Below are the code and all the weights of a small trained network. Each question names an input and a class and asks about switching units off, where a switched-off unit gives its printed mean instead of its output.

import numpy as np


def w(rows, s, z=0):
    codes = np.array(rows[::2]) - 128.0
    scale = np.full(codes.shape[1], s)
    scale[-1] = z or s
    return codes * scale


def f(y):
    return y / 2 * (1 + np.tanh(0.7978845608 * (y + 0.044715 * y**3)))


def log_softmax(a):
    a = a - a.max(-1, keepdims=True)
    return a - np.log(np.exp(a).sum(-1, keepdims=True))


def net(x, mask):
    res = np.array(x, float).reshape(1, 3) / 4 @ E
    y = f(res @ A[0][:, :-1].T + A[0][:, -1])
    res = res + np.where(mask, y, B[0][:, -1]) @ B[0][:, :-1]
    return log_softmax(res[-1] @ U[:, :-1].T + U[:, -1])


A, B = {}, {}
E = w([
[197,191,129,186,143,156,196,185,93],'x0',
[134,142,227,63,223,136,129,151,157],'x1',
[154,105,172,105,105,184,182,90,8],'x2',
],0.018)
A[0] = w([
[76,145,74,89,162,91,111,163,110,175],'neuron 0',
[64,140,181,145,127,111,66,143,209,235],'neuron 1',
[163,93,146,96,121,190,147,83,70,180],'neuron 2',
[88,99,65,142,107,63,104,66,84,213],'neuron 3',
[158,124,63,172,142,76,108,171,148,157],'neuron 4',
[117,117,175,92,191,118,143,140,159,141],'neuron 5',
[87,53,174,110,151,118,108,36,107,129],'neuron 6',
[121,82,140,97,108,120,69,36,127,228],'neuron 7',
[137,157,132,129,172,95,107,161,165,131],'neuron 8',
[245,180,141,160,178,145,155,140,118,154],'neuron 9',
[68,91,179,76,164,105,65,71,201,206],'neuron 10',
[122,115,64,148,102,91,90,153,157,211],'neuron 11',
[141,99,76,172,94,99,131,135,100,253],'neuron 12',
[113,85,126,126,118,47,84,116,182,216],'neuron 13',
[115,146,72,179,178,129,183,163,230,216],'neuron 14',
[167,141,57,156,67,133,140,168,65,148],'neuron 15',
],0.012,0.0061)
B[0] = w([
[147,159,152,108,101,92,104,159,60,168],'neuron 0',
[114,186,129,154,95,79,117,137,93,234],'neuron 1',
[41,84,96,93,116,112,192,131,133,216],'neuron 2',
[142,59,57,128,77,127,112,67,89,220],'neuron 3',
[159,126,121,103,167,155,86,134,102,201],'neuron 4',
[104,155,171,127,132,118,177,177,186,199],'neuron 5',
[166,96,140,81,98,121,163,155,158,200],'neuron 6',
[161,86,112,89,93,49,185,90,158,213],'neuron 7',
[118,189,152,178,131,152,107,157,156,185],'neuron 8',
[69,130,137,176,180,132,112,188,111,220],'neuron 9',
[94,167,133,122,74,74,160,117,121,253],'neuron 10',
[148,137,140,121,140,119,74,77,58,215],'neuron 11',
[146,110,86,129,129,245,46,86,133,219],'neuron 12',
[100,199,122,157,91,109,111,87,54,221],'neuron 13',
[224,153,143,184,164,95,65,122,142,229],'neuron 14',
[133,143,117,152,101,214,116,137,144,237],'neuron 15',
],0.011,0.022)
U = w([
[156,121,74,130,112,84,66,78,64,251],'0',
[255,163,189,143,181,202,78,81,91,93],'1',
[143,204,177,122,81,103,145,117,108,106],'2',
[183,154,167,159,194,83,88,177,169,132],'3',
[179,48,80,107,84,133,156,56,145,174],'4',
[82,140,122,159,63,237,128,142,130,130],'5',
[142,84,143,53,128,62,183,160,196,100],'6',
[89,119,183,123,213,150,164,155,64,126],'7',
],0.011,0.0021)

Each question gives the input, the list of numbers given to net, and the class t.
The units are the neurons (one row each of A and B). Each row of codes is followed by its name. A weight is (code - 128) times the scale printed after its matrix; where a second scale follows, it is the last column's (A, B and U).
mask holds one flag per neuron, in row order. A switched-off neuron (its flag False) gives its mean, the last column of its row in B, instead of its output. The means were averaged over made-up inputs and are rounded, as every weight is.
A unit's drop is (log p(t) with every unit on - log p(t) with that unit switched off) / (log p(t) with every unit on - log p(t) with every unit switched off).
The circuit of an input: a set's keep is (log p(t) with only the set's units on - log p(t) with every unit switched off) / (log p(t) with every unit on - log p(t) with every unit switched off). Starting from the 12 units with the biggest drops (on a tie, the unit counted first), units are removed one at a time, each time the one whose removal leaves the highest keep (on an exact tie, the one counted first), for as long as the keep stays at least 0.8.
circuit, biggest first: the units of the circuit, biggest drop first
top k neurons: the k neurons with the biggest drops, biggest first
drop of u: that unit's drop, to one decimal
input [8,-1,2], class 5: top neuron : (neuron 15)
input [1,-1,-8], class 1: circuit, biggest first : (neuron 14; neuron 4)
input [4,-5,1], class 5: top 2 neurons : (neuron 14; neuron 15)
input [7,-2,1], class 5: top 3 neurons : (neuron 11; neuron 9; neuron 15)
input [-2,3,0], class 2: top 2 neurons : (neuron 2; neuron 10)
input [3,1,-8], class 3: top 3 neurons : (neuron 12; neuron 15; neuron 3)
input [1,4,1], class 7: top 2 neurons : (neuron 7; neuron 14)
input [-5,1,-1], class 2: top 2 neurons : (neuron 10; neuron 12)
input [1,-4,-2], class 1: drop of neuron 10 : 0.1
input [-1,8,-5], class 2: drop of neuron 10 : 0.9
input [1,0,7], class 5: drop of neuron 3 : 0.1
input [2,2,-6], class 3: top 2 neurons : (neuron 14; neuron 12)
